Here is a tiny trained network, its code and every weight. The questions are about switching its units off for an input and a class, where a switched-off unit gives its printed mean instead of its output.

import numpy as np


def w(rows, s, z=0):
    codes = np.array(rows[::2]) - 128.0
    scale = np.full(codes.shape[1], s)
    scale[-1] = z or s
    return codes * scale


def f(y):
    return np.maximum(y, 0)


def log_softmax(a):
    a = a - a.max(-1, keepdims=True)
    return a - np.log(np.exp(a).sum(-1, keepdims=True))


def net(x, mask):
    res = np.array(x, float).reshape(1, 7) / 4 @ E
    y = f(res @ A[0][:, :-1].T + A[0][:, -1])
    res = res + np.where(mask, y, B[0][:, -1]) @ B[0][:, :-1]
    return log_softmax(res[-1] @ U[:, :-1].T + U[:, -1])


A, B = {}, {}
E = w([
[140,145,92,139,146,165,136,153],'x0',
[26,184,171,106,79,76,229,254],'x1',
[125,123,146,125,116,112,135,112],'x2',
[108,42,94,36,228,149,245,108],'x3',
[127,182,58,192,220,5,167,76],'x4',
[120,126,128,117,130,119,115,131],'x5',
[132,141,116,121,136,140,126,129],'x6',
],0.0081)
A[0] = w([
[118,62,200,95,11,254,130,206,130],'neuron 1',
[46,184,177,134,102,83,210,230,27],'neuron 2',
[112,171,78,194,186,44,148,105,116],'neuron 3',
[100,212,184,247,103,125,35,163,2],'neuron 4',
[47,205,170,116,96,89,214,228,33],'neuron 5',
[147,231,157,185,54,113,80,132,18],'neuron 6',
[115,176,98,208,180,29,172,126,177],'neuron 7',
[86,29,99,21,207,140,237,102,74],'neuron 8',
[129,197,93,189,191,33,159,113,113],'neuron 9',
[206,48,109,180,147,162,71,17,77],'neuron 10',
],0.0063,0.00099)
B[0] = w([
[54,59,65,22,85,157,151,85,254],'neuron 1',
[132,182,161,141,227,131,51,93,229],'neuron 2',
[65,87,115,82,110,166,159,117,228],'neuron 3',
[146,141,131,190,77,65,174,188,242],'neuron 4',
[149,166,195,148,245,157,35,71,233],'neuron 5',
[185,122,103,161,116,83,223,192,226],'neuron 6',
[48,119,131,81,50,184,122,101,236],'neuron 7',
[230,154,139,198,82,2,198,213,245],'neuron 8',
[68,91,86,26,47,189,186,104,235],'neuron 9',
[132,182,174,142,184,155,23,114,239],'neuron 10',
],0.0074,0.0085)
U = w([
[20,49,96,43,35,206,148,82,152],'0',
[166,177,187,180,255,166,32,63,251],'1',
[222,131,120,218,57,46,198,247,2],'2',
],0.0074,0.00098)

Each question gives the input, the list of numbers given to net, and the class t.
The units are the neurons (one row each of A and B). Each row of codes is followed by its name. A weight is (code - 128) times the scale printed after its matrix; where a second scale follows, it is the last column's (A, B and U).
mask holds one flag per neuron, in row order. A switched-off neuron (its flag False) gives its mean, the last column of its row in B, instead of its output. The means were averaged over made-up inputs and are rounded, as every weight is.
A unit's drop is (log p(t) with every unit on - log p(t) with that unit switched off) / (log p(t) with every unit on - log p(t) with every unit switched off).
The circuit of an input: a set's keep is (log p(t) with only the set's units on - log p(t) with every unit switched off) / (log p(t) with every unit on - log p(t) with every unit switched off). Starting from all 10 units, units are removed one at a time, each time the one whose removal leaves the highest keep (on an exact tie, the one counted first), for as long as the keep stays at least 0.8.
units of the circuit, in order: the units of the circuit, biggest drop first
top k neurons: the k neurons with the biggest drops, biggest first
drop when u is switched off: that unit's drop, to one decimal
input [-6,-7,7,0,-4,-7,8], class 1: units of the circuit, in order	[neuron 10]
input [7,-2,1,0,3,-1,3], class 0: units of the circuit, in order	[neuron 5; neuron 8]
input [-8,5,6,-5,6,-7,0], class 0: top 2 neurons	[neuron 9; neuron 7]
input [-6,-2,-4,-4,5,5,5], class 0: top 2 neurons	[neuron 8; neuron 9]
input [1,8,1,6,-4,-2,-1], class 1: top 2 neurons	[neuron 5; neuron 2]
input [8,-2,-5,-3,3,1,5], class 0: top 3 neurons	[neuron 8; neuron 5; neuron 2]
input [-7,5,4,6,-3,-7,2], class 2: top 2 neurons	[neuron 8; neuron 10]
input [5,8,1,-7,-4,-5,4], class 1: top 3 neurons	[neuron 5; neuron 2; neuron 8]
input [-6,-7,1,-2,-6,4,-4], class 1: top 4 neurons	[neuron 10; neuron 9; neuron 7; neuron 3]
input [1,3,-8,6,-5,8,-5], class 2: top 3 neurons	[neuron 8; neuron 9; neuron 7]
input [-3,4,-4,-5,5,7,-5], class 0: top 4 neurons	[neuron 8; neuron 9; neuron 7; neuron 3]
input [1,3,2,-6,7,7,-1], class 0: top 3 neurons	[neuron 9; neuron 7; neuron 8]
input [6,-7,-8,-8,-3,6,5], class 2: top 3 neurons	[neuron 4; neuron 6; neuron 5]
input [7,5,-3,6,-3,-4,0], class 2: units of the circuit, in order	[neuron 8]
input [8,5,0,-2,3,0,-4], class 1: top 3 neurons	[neuron 5; neuron 2; neuron 1]
input [-8,-4,-3,3,6,4,5], class 0: drop when neuron 9 is switched off	0.2
input [0,-6,4,3,8,-1,-8], class 0: drop when neuron 9 is switched off	0.2
input [2,-8,8,6,-2,2,-1], class 1: drop when neuron 10 is switched off	0.8
